Each row is shifted at random along 6 fixed directions that mean nothing.
Known rows, with every way that one mark hangs from another
J_31(J_592(J_6(J_445(J_433)) J_919)): [ 314   76   23   88  101  165   65  -83  284   36   61    1  230  -78
 -145 -175   25   41  124   16   61 -286  112  -94 -108  -43  -64  139
  -71   28   95   62  -36  105   46   45  180  -19 -225  278  143 -215
  -71  -19   89  -72   51  -26  132  -51  -13   51   57  -44  -98   -3
 -253   43  357  179  195]
J_849(J_390(J_433) J_715(J_144(J_232))): [-125   84  149 -127 -201 -117   45  106   -5 -228  -77  129 -160  -80
   38    9  -69   11  -42  -25 -128  301  -56  122  -88   88  -47 -177
  -19  156 -242  -52   44  -46 -148 -168  -17  -53  192  -86 -141  238
   20   48  -42   55  118  -50  -40  -89  134  -40 -192  -14  -62 -107
   80  218   18   -1 -107]
J_259(J_213(J_445(J_433(J_715))) J_849(J_390(J_144))): [-178   70 -272    9  458   40   48  196 -378  275  283   43 -162  156
  -74    0 -141   25   95 -339  192   44  130 -500   13  294  178  205
  234  -52  278 -531  157 -252   61   91   78 -213  252 -452  -86   11
 -313   33  329   62 -159  -63  155   46 -465 -140  217  143  217  165
  410 -187 -421 -245 -371]
J_572(J_259(J_213(J_445(J_919)) J_634)): [  31 -145  -52   92  131 -190 -257 -280 -234  351  -32   55  -79  -70
  351 -177  155  -85   78   79  236 -152   54  204    9  -38  -22 -134
 -199 -296   23   -4  -43  -71   41  -13   33  304   49  -21   99  -20
 -139 -296  -47 -196 -130  196  125  383  -29  367  137    8  233 -440
 -228  118  445 -251   89]
J_144(J_77 J_146 J_232): [  74  -73 -296   58  426 -183 -140  138   70  581  419  -14  -24  263
 -112 -113   87  145  312 -135  246 -433  306 -346   21  300    6   -1
  277 -156  470 -227   45  -11  156  -87  136  -66  235 -293  318 -153
   -9  150  188  -44 -120  167   91   35 -182  -58  402  231  437 -113
  146  -11  121  132 -140]
J_634(J_259 J_433 J_715(J_77 J_146(J_144(J_232(J_592))))): [ -67   71   85  333  378 -603 -318 -214   57  291  125  440 -637 -182
 -206 -317  -30  135  142 -207  163  -50  201 -258 -117  230  -92 -337
  307 -126  154 -165  249  117   19 -377 -101  135  371 -212  168   39
 -113 -250  -26  203   59  200  106  266  -61  137  154  150  235  304
  348 -145  126 -245  117]
J_6(J_445(J_433(J_715) J_572(J_259(J_213 J_849)) J_919)): [   7 -216 -258 -352 -287  331  117   59 -176   35 -101 -415  519  392
  281  279  109    2    8  227  -82 -137  -85  362  441 -180  -65  191
   19  -12  -46  418 -228 -169  -18  377   41 -131 -253   84  133   79
  247  372  -78 -267   55   97 -227 -217  119  -96  -17  -54 -162 -498
  -92 -148 -223  340  -64]
J_634(J_259(J_213(J_572) J_849) J_433 J_715(J_144 J_146)): [-227 -255 -187  -69  228  -27 -215  336   31    2    7 -236   30  317
 -290  135  109  109   31 -137  150 -168  -25   46  272  415 -172    3
  373 -141  116   31   70  -62  -48  209   17 -179  111 -218   85  -93
  265  289  104  183 -107  101 -190 -259 -137  -20  178  137  121  178
  545  112 -751   86   86]
J_572(J_259(J_213 J_634 J_849(J_390(J_144 J_146 J_433)))): [-366  342  184 -160  247   73 -163   49 -216  -82   91  318 -302 -496
  -40  -13   19  -29 -179   -7  122  350   33  141  -79  127  178 -140
 -189  123 -217  116  196 -249 -245 -241 -192   92  322 -338 -168  150
  215   45  -44   46  346   14  -36  305  309   17  -55   72  151  325
   39  119  235 -382  206]
J_77(J_146(J_144(J_232))): [-117   35  -11  -80 -278  305  277  450  144 -395 -130 -313  230  119
 -141  417 -219 -145 -184    0 -249  260 -316  -60   13    7  239  118
  -90  186 -156 -110  -60   87  -50  124  -39 -241 -131   89 -266  -63
   51  234  -19  183 -120 -261 -168 -505  -47 -250 -126   32 -177  216
  111  214 -624  320 -312]
J_6(J_445(J_572 J_919)): [ 181  -37   43 -177 -303  -21  225 -581 -141  137 -179   48   65  -71
  574  -27   79 -116   18  436  -49   26   34  367  150 -347   75 -119
 -175  -51  -96  265 -230 -156  -41  241   22   87 -237  350  101  266
 -139 -179 -234 -468  122   42  141  156  187  194 -179 -157 -267 -726
 -417 -100  620   39   65]
J_592(J_6 J_390(J_433(J_715(J_77(J_259))))): [-240   -5 -252 -137   64 -156    9  -81 -387   28  301  -97  -64  403
 -214  237   15   69  123 -272  380  -15    6 -228  118   25  -73  226
  158  -54  411 -303   54 -166   84   85 -166 -116  -16 -210   35  -35
 -348  137  170  -72  -32   88   57   14 -401   27  259  253  346  280
  126 -303 -436 -240 -347]
J_592(J_6 J_390 J_445(J_433(J_715(J_77 J_146))) J_919): [ 278 -194   62    0 -336 -363  125 -645   10 -139  -31  -40   23  149
   -9 -308  128  173  298   55  176 -137  113   33  -67 -113 -253  127
 -102  -74  287  185 -159   71   99  179  -20  114 -233  459  175   61
 -325  -75 -112 -316    9  143  237  135  -47  205  -67 -120  -64  -96
 -612  -10  390  147  140]
J_232(J_31 J_592(J_390 J_919)): [ 345 -127  121  178 -265 -322  215 -215  267 -290 -221 -198   32  129
  -38  -36  -15  -86   49  132 -184  -12 -148 -133 -280 -128  -16   96
 -212  -68  143  -91 -184  199  174  194  121  -23 -289  583  -81  -66
 -289  -99 -175  -70 -191 -113  167 -123   28   50 -154 -103 -262 -212
 -342   71   34  344  -30]
J_445(J_572(J_259) J_919): [  24   14 -136 -181  110  194  185   33 -141  120   64  -21   45   90
   63  103  -32   56   84  166 -140 -200  118  -28  238  -15  274  -83
   86  -45  140   46  -51 -154   89  300  106 -200 -231   35  110   18
  -15  143   50 -184   31  -70  100  -63   -6   11   94   72  -69 -303
   50  -75  377   54  -63]
J_259(J_213 J_849(J_390 J_715(J_146))): [  -2  -69  220  -46  -30   24  427  197  477 -533 -206  -75   26 -126
  -61 -199 -133    2  113   14 -359  241   47 -337 -256  226  465 -149
  -99  -33 -111 -242   -3  154  124  262  229 -396 -248  198 -294  125
  -51   88   68   34 -199 -375  234 -478 -121 -151 -342 -191 -504   35
  -34  665 -324  290  -52]
J_77(J_146(J_144) J_259(J_213(J_572) J_634(J_433(J_715)))): [-247    4  119   41  194  103   46  118  209 -208  -61  -54   64  -83
  -87  -27  -66  -44  -43 -111 -168  143  -49 -214 -200  196  344  -22
 -112  -32  -50 -111   43   98   93  -14  -84 -135  -77   -7 -173 -138
  131  156   95  152 -119  -76   18 -103  -58 -133  -57  -11 -154  446
   64   21 -436   -3   65]
J_849(J_390(J_146 J_433(J_715(J_77 J_144(J_232(J_592)))))): [-207   82   80 -297 -130  -71  -34  -53   28  -82 -118   69   -6   40
  146   61  153  -22 -115  130  -88  185    7  389  -53 -212 -210 -113
    8  186 -207  265  -26  -84 -124 -183 -159   46  112  -42   22  312
  285  207  -32  -89  292  106 -191   51  254   -8 -143    7  -76  -33
  -24 -133 -172  -88  136]
J_31(J_232(J_592(J_390 J_919))): [ 120   31  -50  108  -64  -94  111   64   20  -82   76 -142  -57  116
 -174  137 -100  -89  -27  -48  114    2 -112 -162  -49   -6  -22  166
  -53    3  117 -201  -25   55   46  127   33  -60 -114  152  -48 -175
 -255  -46  -62   21  -75 -108   68  -56 -141   25   66  124  117    4
  -51   71 -152    7 -180]
J_433(J_715(J_146(J_144(J_232 J_445)) J_634(J_259(J_849)))): [-108 -261 -266 -182  124 -217   48   68   83   86  112 -214  -30  365
  -50   86   96   49  276  -70   90 -164  104  -94  173  190  -49  -25
  300 -127  148 -100  -21  -63   47  276  101 -173  168 -239  166   47
   94  294  -53  -45 -113   20  -34 -276 -204  -82  218   55  107  -28
  212   69 -653  269 -123]
J_849(J_390(J_144 J_146 J_433) J_715(J_77)): [-329  229  -89    1  374 -215 -116   13 -111  341  141  238 -170   22
   85 -105  -19   79   82 -253   71   92  217 -269 -172  122   -8 -160
  273    7  124 -338  206 -119   27 -328  -73  -50  228 -494   17  169
 -142  -29  337   44  101  117   -4  121 -223 -136  140  197  262   76
  362 -408 -292 -264 -135]
J_232(J_31(J_6) J_592(J_390(J_433))): [  29  139 -106 -104   58  173  135  226   -9 -134  122 -186   29  255
 -251  287  -52  -61 -152  -16  -59  -21  -85  -43  -67  -90    7  214
   59  192  132  -36   -9  -74   48   73  -42 -214  -92   90  -62  -83
   -4  255   78   64   68  -92  -92 -235  -47  -99   63  182    7  222
  124 -269 -454   75 -148]
J_634(J_259(J_213(J_445) J_849) J_715(J_77 J_144)): [ -36 -129 -106  220  524 -584 -390 -360 -151  544  154  293 -380   -5
   75 -439  201  176  265 -108  352 -302  281  -84   51  162 -175 -252
  326 -361  177 -131  157  -75   40 -136   28  220  272 -195  266  101
 -124 -337   29  -77  -76  261  197  413 -237  342  251   87  315  -74
  152   74  114 -372  163]
J_433(J_715(J_146(J_144) J_634(J_259(J_213)))): [  51 -133   49    5  127 -135  -67   98  415 -106 -198   -7   24  -53
 -109 -250   84   28   80   -6 -217 -152   72   40 -119   81  -74 -246
   50  -52 -174   71   15  199    0  -47  134  -27   -2   -7   58   74
  249    8   -1  121  -44  -31  -16 -186    7   87  -51  -94 -220    2
   99  251 -279  126  264]
J_592(J_6 J_445(J_433(J_715) J_572)): [ 318  -44   59  -53 -117  251  234   68  343 -184 -109  -98  422   64
 -185 -237  -27  218  161   71 -317 -300   82  -55  -26 -100  -35  122
   -2   76   42  192 -123  190   80  168  231 -198 -379  380  175  -76
   75  154   80  -83   38  -53   67 -227   29 -172 -130 -182 -400  -16
 -282   26  459  462  157]
J_259(J_213(J_445) J_634(J_433 J_715)): [-283   48 -153  -65  339  -45  146   46 -623  136  355  140 -550   17
  -85  175 -275   61   -7 -221  296  321   43 -373  188  457  350  193
  127  -59  220 -584  149 -376  -46  298  -37 -307  334 -414 -209 -104
 -454   10  126   11  -46 -122  218   85 -462  -28  203  247  306  129
  482 -142 -385 -525 -389]
J_572(J_259(J_634 J_849(J_715(J_77 J_146)))): [-198  -96 -127 -107  370  -77   26  192  151   31  167  -77  -58  112
  -96   78   38  166  267  -74   50  -89  146 -218   90  155  307 -127
  197 -188  159 -192  125  -73  129  222  114 -229  -67 -297   55  -17
   48  222   92  -24  -97  -83   82 -186 -210  -76  202  108   97   98
  132  307 -305   88  -83]
J_445(J_433(J_715) J_572(J_259)): [   7 -164   12 -137 -500 -216 -160 -307 -335  -39 -222    2   89   -6
  413  226  116 -169 -185  240   93  139 -223  631  275 -432 -195 -125
 -270  -40 -184  374 -154  -63 -161  -80 -143  341  -15   46  105  317
   64 -193 -298 -250  118  226 -136  352  287  301 -126  -52  -11 -549
 -316   93  595 -120  -37]
J_213(J_445 J_572(J_259(J_634))): [ -43  214   34  243   58  645 -459  527 -204   49   21   52  135 -322
 -202  283  -37 -173 -488  -83    0   45 -309  274   30  -51 -241   27
 -122  159 -320   45  157   20 -247 -497  -71  306  164 -219 -213 -290
  169 -254  148  453  -64  -30 -291  212  113  122   78   79  159   81
  358 -120  156 -400   20]
J_849(J_390(J_146 J_433(J_715(J_634)))): [-168  -91 -127 -269  202   43   74   25  206  143  -23 -101  179  304
  184  -38  169   69  165   23  -49 -180  217   57  -86  -86  -40 -125
  194  -87  105  -79  -51  -17  133   93   78 -198 -168 -111  182   72
  120  253  275 -182   19   95  -17 -135 -153 -102   77   24 -106 -179
   80 -350 -212  133   77]
J_6(J_445(J_433(J_715(J_77)) J_919)): [  51  296 -154  226  220  462 -212  577 -154  207  207  118   -4  -48
 -400  228 -274  135 -229 -334 -133   33  -79 -306   97   89 -134  174
  246  270  -41 -178  258   -6  -97 -379  -16  -62  183 -493 -108 -225
   32  -30  272  505   92  -62 -240  -54 -124 -283  161  121  180  242
  680 -391 -262 -221 -180]
J_445(J_433(J_715(J_146 J_634)) J_572 J_919): [ 169  -30  -32   16   71  113  -42   -8  -11  210  -72  153  -42  -28
  125  -94   -6  119  -38   42 -247 -107  137   65  115  -96 -116 -116
  111   68    0  174   12   11   37  -12   48   48   14 -228  147  117
  211  -79   24   38   85   70  -69  154   82  -38   44 -116  -37 -114
  152 -218  480  -74  123]
J_144(J_77(J_146 J_259(J_213)) J_445): [-146  -33  -44 -238  113   93  -26 -176    3  196  249   27  119  118
  133  -48  144  214  122  179   54 -137  207  202   68  -15  135  -75
   54    3   67  232  -49 -145   56    1 -139  -46   11  105  169   -4
  288  329   43 -240  190  149   -8   83  178  -30   50   90   88  -57
 -184 -128   66  -70  178]
J_592(J_6(J_445(J_433(J_715))) J_390(J_146) J_919): [ 156 -106 -387  -66  329  175  187   -6  197  257  275 -375  474  608
 -273 -139  102  239  488 -225  136 -609  305 -525  -15  274 -120  315
  366 -163  655 -200  -79   18  294  347  240 -381 -389   68  316 -302
 -260  371  433 -175 -173  111  142 -365 -470 -210  352  125   69  -27
    8 -475 -326  528  -94]
J_31(J_6 J_232 J_592(J_390(J_144 J_146) J_919)): [ 257  211   63  280  -23  252  -53  323  437  -84  -59 -207  363 -147
 -329 -158   -3 -278 -198 -134   53 -278  -96 -144 -283   -9 -269  249
 -171  108 -102  154  -20  359  -10 -216   68  116 -168  220  -10 -449
  127  -96   47  235   -4  -60 -171 -199   70  -65   10   47  101  429
 -142   33 -201  221  231]
J_259(J_634(J_433 J_715(J_77))): [ -12 -308   -5  -10   52 -338 -103 -160  178  161 -127  -78    6  198
  202 -111  157  139  215   98  129 -172   73  158   56  -92 -123 -119
   79 -327   67  -18  -81  120   96  161   59   20 -188   49  241  -98
   19  -55  -64 -181  -82  186   31   61  -87   63   84  -48  -29 -169
  -94   -8  103   81  168]
J_592(J_390 J_445 J_919): [  34   -8  -70   29 -451  -61 -434 -275 -511   33  121  -17   -2   53
  -21  284   96   40 -198   75  433  134 -247  633  228 -185 -604   61
 -128  108  -68  311   -3 -212 -337 -265 -302  465  125   47   50  -60
 -113 -242 -171  -42  221  302 -198  477  204  328  100  151  408 -324
 -166 -177  348 -391   53]
J_715(J_144(J_77(J_259 J_849) J_146 J_232 J_445)): [ -37  136   -9   46  255 -189  -78  -57  -43  283  412  281 -304 -102
 -123  -97    3  176  189  -94  142  -70  226 -255  -25  285  109  -17
  206   74  179  -88  118 -117    6 -166  -54   49  491 -228  117   25
  104  133  -57   45   96   50   78  158  124 -159  162   71  362  275
   26   69  272   12  -35]
J_445(J_433(J_715(J_146)) J_919): [ 107 -200    7 -533 -139  293  426  -27  222 -260 -148 -140  245  173
  153  -46   76  183   51  392 -390  -97  193  332  193 -256  151  -62
   21  137  -97  438 -232  -64   46  463  131 -366 -334  311  144  207
  449  496  -21 -325  211 -104    2 -320  189  -51 -218 -188 -595 -239
 -203   19  137  261  268]
J_146(J_144(J_77(J_259 J_849(J_715)))): [ -89  216  253  271 -135 -229 -151 -146  -32 -130   45  310 -227 -409
   25    0 -126 -101 -122  -54   65  368 -112  -64 -170 -151  133 -165
 -145   55 -220 -128  143  123 -121 -486 -200  290  176  -20 -173   53
  -94 -362 -180  160   24  -40   36  258  149   38 -135  -39   27  288
 -128  165  236 -207 -104]
J_77(J_146(J_144(J_232 J_445)) J_849(J_390 J_715)): [-150   32   -7  233  -95  -82 -344 -138   34  219  139   56   93  131
  302   66   66  -42   51  -95   91  152   -7  163 -144  -84 -182 -295
  113  -36  -76  -39  110   61  -19 -526 -247  328  129 -243   69   43
   36 -193   20   79  -86  298 -172  206   10  -32  100   51  301  -39
  -30 -108   65    5 -192]
J_146(J_144(J_77(J_849(J_715)) J_232 J_445(J_572(J_259)))): [  18  146   20   -9  -30  331  -75  455  290  -24  137  -66  366  -40
 -226  -44   -4  140   71   32 -254 -221   46   12   26   98  -41  -22
  168  161 -197  288   26  159 -100 -288   44  -47   64   51  127 -169
  460  322  -29  172   94    0 -231 -241  326 -343  -10  -15  -83  208
   11   56  106  510   56]
J_259(J_634(J_433 J_715(J_144)) J_849(J_390(J_146))): [   4  -49  330  260  -34 -301 -250  -76  365 -111 -279  186 -150 -309
   79 -271   88   -2   27  -30   -9  173  -33   62 -259   46 -202 -236
  -73 -159 -192   45   78  253  -65 -254   -7  246   63  -63   -4  -15
  138 -318 -163  154  -19  127  -46  185  253  -86 -157 -249  -80  209
  -58  204  421  135  315]
J_592(J_6 J_390(J_144 J_146) J_445(J_433 J_919)): [ 269  408  268  396 -124  189  -57   45   29 -133  -78  287   -3 -465
 -388 -373 -216   92 -154 -242 -182   59  -51 -345 -334   83 -245  202
 -158  290  -15   67  104  225  -84 -432  -56  189  103  114 -135 -152
 -119 -308   75  344  159  -13  -35  157  215 -243 -160 -157   19  574
  -83 -324  707   75  179]
J_31(J_6 J_232 J_592(J_390)): [ 105  -65 -245   18  -31  -51  150   13   -5   99  151 -314  100  324
    2  143    3 -308   24  -79  383 -266  -50 -101   50 -115    9  235
  -22 -123  201 -146  -92   52  136  229   31  -58 -242  100   99 -205
 -291  -59   13 -168 -163  -46   62 -183 -352  165  205  228  273   28
 -166  109 -395   46 -258]
J_433(J_715(J_144 J_146 J_634(J_259(J_213)))): [ -84 -136    1  -50  -38 -365   92   23  -24 -215 -144   22 -352    2
 -112   84  -79  -50   -3 -110  -57  216 -111 -107   56  222   62  -60
   30   -2  -76 -224   44  -41  -39  210   40  -94  233 -211 -182  240
  -94  -31 -128  129  -75 -181   44 -184 -150   88  -49   -8   26   23
  267  399 -616 -131 -107]
J_213(J_445(J_433(J_715) J_919) J_572(J_259(J_634))): [ 116  -92   -1  288 -222  331 -434  188 -279  133 -173  -74  230 -115
  149  135   58 -232 -369  -37   24  -17 -294  311   76 -203 -405  117
 -224  -24 -209  160  -38  128  -92 -363  -41  462  106  -87  -87 -227
  104 -341   -8  256 -211  142 -276  332  124  167   28 -111  118 -197
   89 -223  305 -232    8]
J_433(J_715(J_77(J_259) J_146)): [-165   31   45   22  -33 -309 -144 -188 -163  -53   37  232 -342 -128
   17  167  -23  -53 -162  -48   77  331  -71   94   16 -180   13 -214
  -36   50  -84  -95  139  -65  -84 -239 -213  171  193 -267 -125  242
  -72 -214  -80   84   83    1   -5  213  -81  231  -20   96  135   37
  139  134 -251 -548  -86]
J_433(J_715(J_77(J_146 J_849(J_390)))): [ -26 -185  141  182 -354 -347 -205 -279  167  -86 -265  -15  112   90
  338   71  135 -137  -83   63   -9  214 -180  270 -141 -481 -189 -218
 -152 -152 -165    0  -42  255   67 -301 -186  354 -202   70  -27  141
  -35 -355 -119  -14 -150  146  -92  197  -22  170 -155 -129  -74 -155
 -230  114  -77 -176  -21]
J_445(J_433(J_715) J_572(J_259(J_213)) J_919): [  29  158  -21  200 -109  173 -261  322 -430   20   -5  155  -86 -201
 -160  186 -210  -64 -342 -189 -108  180 -201  -31  180   74  -90   56
 -116  159 -108   59  137  -20 -138 -327 -102  186  228 -368 -150  -32
   40 -204  -11  341   67   38 -200  253  134   -9   18   57  228    3
  367  -35  319 -330 -155]
J_634(J_259(J_213(J_445 J_572) J_849(J_390)) J_433(J_715)): [-174  -62   68 -167  186  133   42   79  -11 -160   68   73 -127  -14
 -178 -134   36   40   13    3    6   20  114  -48   24  167  147  -61
  128  -40   -2  -37   46  -70   -4   76   28 -250    0  105  -36  -30
   94  227  139    1   15  -52  120  -36  -25   22 -103   -8 -319  126
  233  -89 -159 -174  140]

Rows
[ -22 -220   85  466   99 -166 -407  127  303  234 -258  -35  -35   57
   50 -150  111   44   14 -196   61 -117 -107  -63 -167  -89 -229  -69
   86 -273  -42 -173   93  381  209 -212  -59  292  -24  -68   10 -229
   60 -323   72  321 -329  139 -145  107 -148  -28   69 -138  135  333
  145  -76 -321  -76  159] | J_715(J_77(J_146) J_634(J_259(J_213(J_445) J_849) J_433))
[-344   16 -367 -130  377   42 -228  132 -510  404  290  -89  -18  263
   79  224   87  -37   65 -195  428 -100   59  -16  178  137   19   89
  172 -142  235 -245  111 -353  -10   38  -57   11  227 -446   58   -2
 -147  122  255  -76  -76  159  -26  157 -291   79  356  289  470  -83
  264 -217 -364 -264 -265] | J_572(J_259(J_213(J_445) J_849(J_390(J_144 J_433))))
[ 296  -60   82  -29 -454   48  130 -147  263 -269 -277 -320  302  185
  133  118  106 -218 -147  298 -185  -36 -239  382 -125 -397 -188   80
 -231   85 -157  348 -243  139   21   65  -11   58 -353  590  -30   51
   46    9 -234 -133   11   -7 -128 -244  257   96 -234  -89 -313 -275
 -408  -31 -165  384   59] | J_232(J_31(J_6(J_445)) J_592(J_390))
[ 266  383  254   -8  149   92  227 -411  193   71  103  337 -238 -426
   97 -416   16 -112  -43  215  -15  -75  284    9 -286 -229  133  -74
 -160  163 -107  239  -17   26   10 -111    3   21  -93  355   81   38
  -10 -128 -119 -222  327  -60  235  176  229  133 -170  -59 -190  104
 -427 -156  652 -113  326] | J_31(J_6(J_445(J_919)) J_232(J_592(J_390(J_433))))
[ -56 -313 -217 -188   25 -193  176  -29   80  195  -12 -215  -57  428
  154  106   84  189  322  -21   27 -226   93  -61  182  133   26  131
  296  -86  211  -70 -108  -75  209  500   74 -154  115 -129  154  142
   84  330  -36 -126 -138  -29  -36 -307 -119 -197  163  -44  178   34
   14   -2 -534  385 -100] | J_715(J_144(J_77(J_259) J_445(J_433)) J_146 J_634)
[ 215  -72 -198  180 -174  149   28   40  -16   88   -7 -352  380  302
 -117  227  -34  -91  112 -117  171 -176 -164 -210   85  106 -183  295
  -10 -117  276 -216  -88   64   67  205  140   -3 -287  123   14 -305
 -412  -94   67   15 -264   12    4 -214 -265  -38  179   46  159 -260
  -15  -28 -205  297 -274] | J_592(J_6(J_445(J_572)) J_919)
[-199 -176 -139   57  194  168 -149  165  233  135  -42 -258  297  332
   88  187  170   45  -15  -37   -9 -157  -17   59   15 -188   14  -49
  184 -151   68  -61   28  103  209   42  -98   28 -268  -99   23  -60
  204   83  221   85 -258   33 -158 -142 -298   20  145   50   69  192
  106    7 -743  -81   -3] | J_715(J_77(J_259(J_213(J_572)) J_849) J_146)
[-177  107  197   -4  156  -53 -116 -440  -29  151  126  396 -296 -217
  390 -251  122   85   50  132   42  213  255  226 -137 -156   77 -445
   83  -53 -169  -28  121 -107  -10 -258 -153  144   65  -81   18  252
   36 -231   43 -167  145  124  126  364   38  189  -74  -48  -28 -113
 -115 -152  432 -424  141] | J_77(J_849(J_390(J_146) J_715(J_634(J_259(J_213(J_445))))))
[-229   34 -132 -230  282  359   90  484  -40 -176  164 -173   74   66
 -322  359  -18   54  -36  -14  -10  -54  -55  -74  250  248  235   91
  179   15   28  -75   79 -184  -76  285   97 -332  -56 -215  -77 -130
  176  365   97  103  -29 -223  -55 -284  -99 -115  153  145  -20  210
  352  182 -364   72  -88] | J_213(J_572(J_259(J_634(J_715(J_144)) J_849)))
[ -39 -141 -206 -137  210  614 -317  418   52  222   38 -226  496  225
    8  132  291   98 -110   83  -34 -435   23  449  231 -283 -321   52
  230    1 -133  349  -13    9  -19  -96   64   73 -117 -101  215 -151
  542  246  249   74  -60  119 -314    6   10   45  178  -15  -90  -21
  144 -308 -119   10  210] | J_213(J_445(J_433(J_715(J_77 J_634))) J_572(J_259(J_849)))
[  26  130  170  -28  -93   40 -133 -170 -127  117  -40  226   -2 -360
  165 -248   63   -1 -182  163  -23   76   48  253  -44  -83  -82   -6
 -234  164 -193  370  -62  -42 -138 -280 -129  262  290  105  -10  112
  323  -36 -122  -42  252  127  -90  319  473   41 -165 -102   -4   52
 -232 -151  486 -182  307] | J_390(J_144(J_77(J_259(J_213(J_445(J_433 J_919)))) J_146))
[ 234   99   45  165  -48 -139 -163 -361  -18  118   49   99   -3  -83
    2    5   81  -48   32   62  227   -6  -22  128  -81 -116 -258   37
 -139    2   79   21   -2  -25  -64 -125    2  267  -22  176   78  -49
 -238 -256 -109  -78   80  129   81  274   85  233   84   20  147 -235
 -241    0  379 -120   63] | J_232(J_592(J_6(J_445) J_919))
[   0 -147  -10  -29  103   -1 -252   -5  -14  185  -87  -20   50  -28
  143 -197  158   90  -38   89   16  -85   28  364   70  133 -271  -65
   -7  -60 -196  249  -22  -59 -135  -37    2  162  171 -102   52   41
  277  -57  -40   -6   30  149 -129  108   97  173   32  -23  124 -153
   29  189 -119 -165  266] | J_259(J_213(J_445) J_634(J_715(J_144(J_77) J_146)))
[  81 -232 -343   -5   15 -142  -65   16 -109  442  -48 -326  397  351
  223  -37  128  -85  214   -7  111 -445   56  -69  146  249 -141  154
   48 -225  290   27 -195  -50  123  232  179   60   72  -55  245  -87
  -20  101   47 -168 -213  216  -71  -60  -35  -90  240   44  290 -491
   -8 -133  -49  420  -77] | J_390(J_144(J_146 J_445(J_572(J_259(J_213)) J_919)))
[ -74 -296  -66  364   96 -212 -469  155  227  176  -97 -220  265  218
  120  -96  141    5  157 -258  158 -107 -104  -78 -147  100 -235 -122
  -35 -404   30 -228   65  241  160 -222   45  265  -81 -222   38 -253
   16 -249   72  181 -379  251 -115  104 -159    0  174  -39  292  -79
   41  216 -224   63  -39] | J_77(J_259(J_213 J_634 J_849(J_390 J_715)))
[  97  216   35  208 -136   25   11   67 -213   12  -21  170 -150 -287
  -56   77 -237 -180 -139  -58  -53  147 -128 -156  -13  104   58   16
  -67  134 -101 -119   61   -4 -152 -197   -9  136  206  -58 -131  -25
 -221 -304 -104  180  -24 -112   23   88   84  -70  -32  -24   58  -12
  144   30  297   14 -194] | J_146(J_144(J_445(J_572 J_919)))
[ -12 -232  108 -118 -196 -158  268   71  189 -339 -217 -162    7   65
   11   93  -84  -30   67   60  -85  167 -132  -84  -13  -13  191   90
 -153 -128  -34 -204 -131  122   61  359  132 -226 -193  160  -90  -94
  -91  100 -122  -68 -124 -162   95 -231  -65 -139 -154 -145 -314  -27
  -75  214 -151  197  -41] | J_259(J_634(J_433(J_715)))
[-225  151  -12 -159  255  -14 -195  -14 -354   88  202  228 -324 -244
  -24  110    9   20  -87   41  226  138   25  235  132  108  180 -180
 -124   -2  -89   18  149 -302 -191  -80 -119   72  206 -295  -39   93
   22  -31  -37  -64  226   46   60  302   85  283  129  215  274  -88
   58  255  276 -496   51] | J_572(J_259(J_213 J_634))
[ 129  115  -97   91 -167  317  117  223  -15  -28  -22 -180  235   -1
  -25  296 -150 -285 -176  -69   68  -64 -218  -72  111 -122   90  278
 -120   92  -49    0  -41   67   18   55   56  -24 -151   38  -73 -150
 -129  -54    8   71  -53 -135 -110 -232  -54  -62   18   66   49   24
    4   -1 -175  165 -228] | J_31(J_6(J_445(J_433 J_572(J_259))) J_592)
[ 244  211    4  137   46   83    9   46    3    2  140   28  -50  -90
 -253  -36  -80 -100 -130  -68   34 -116  -10 -125 -169   34  -89  180
  -63  183   76   62   25   12  -38 -139   -3   33   80  117  -14 -186
  -59  -35    5  104  107  -34   -2  -13   86  -10   48   91  105  225
  -39 -157   97   53   58] | J_232(J_31(J_6 J_592(J_390(J_144(J_445(J_433))) J_919)))
[-133  -58 -178 -352  -80  -82  230   -6 -289   60   14  -53 -107  234
   78  262  -12  116  107  118    5  -65   -6  139  366  -27  147  111
  217   81   48  100  -64 -275  -18  389  -24 -178   50  -45   88  304
   -4  290  -82 -216  117  -89  -10 -143    3  -58   35   71   35  -97
   19   88 -202  105 -176] | J_715(J_77 J_144(J_445(J_433 J_572(J_259))))
[ 141 -143  -80  -39  -32  -92   73  -95   10   68 -106   -8   22   93
  152  -75  -13   -5   46   34 -106  -67   94    4   42 -114  -20  -44
   25  -14   63   56  -73   38   61   75   75    2  -30  -37  111  118
   35  -26    5  -75  -46   39   30   -4  -44   37    0 -101 -129 -172
  -15  -26  135   91    1] | J_445(J_433(J_715(J_146(J_144))) J_919)
[ 245 -240 -313  -60  442  -31  -74 -178  305  562  101 -139  478  486
   79 -532  291  402  500    1 -111 -899  509 -114  -47  -15 -303  -33
  405 -239  470  194 -122   68  316  152  261 -109 -325  100  624 -135
  145  227  387 -290  -58  336  102   59 -212  -98  300  -24  -33 -324
 -116 -631  427  388  362] | J_592(J_390(J_433(J_715(J_146))) J_445(J_572 J_919))
[-108  191 -105   52   93   96  -57    4 -380   81  273   71 -151  -71
 -195  189 -127   64   -8 -124  186  130   -1 -173  121  271   99   98
   54   69  186 -126  150 -268  -94   18  -73  -10  128 -196  -86  -93
 -269   -3   82   47   84   -9   56  175  -84  -35  162  205  332  -46
  155  -84   48 -199 -159] | J_592(J_445(J_572(J_259(J_213 J_849(J_390(J_146))))) J_919)
[  59    6  -72 -176 -139  144  165 -310 -437  145   -7  137 -108  -51
  366   28  -53  -90 -128  199  -78  123   61  232  215 -225   46   -3
   -6  143  -53  177  -95 -245  -84  106  -56   52  105    4   16  289
  -53  -86  -57 -221   92    6   51  211   34  134  -69  -68 -133 -301
  -54 -285  333 -226 -107] | J_213(J_445(J_433(J_715(J_146(J_144))) J_572 J_919))
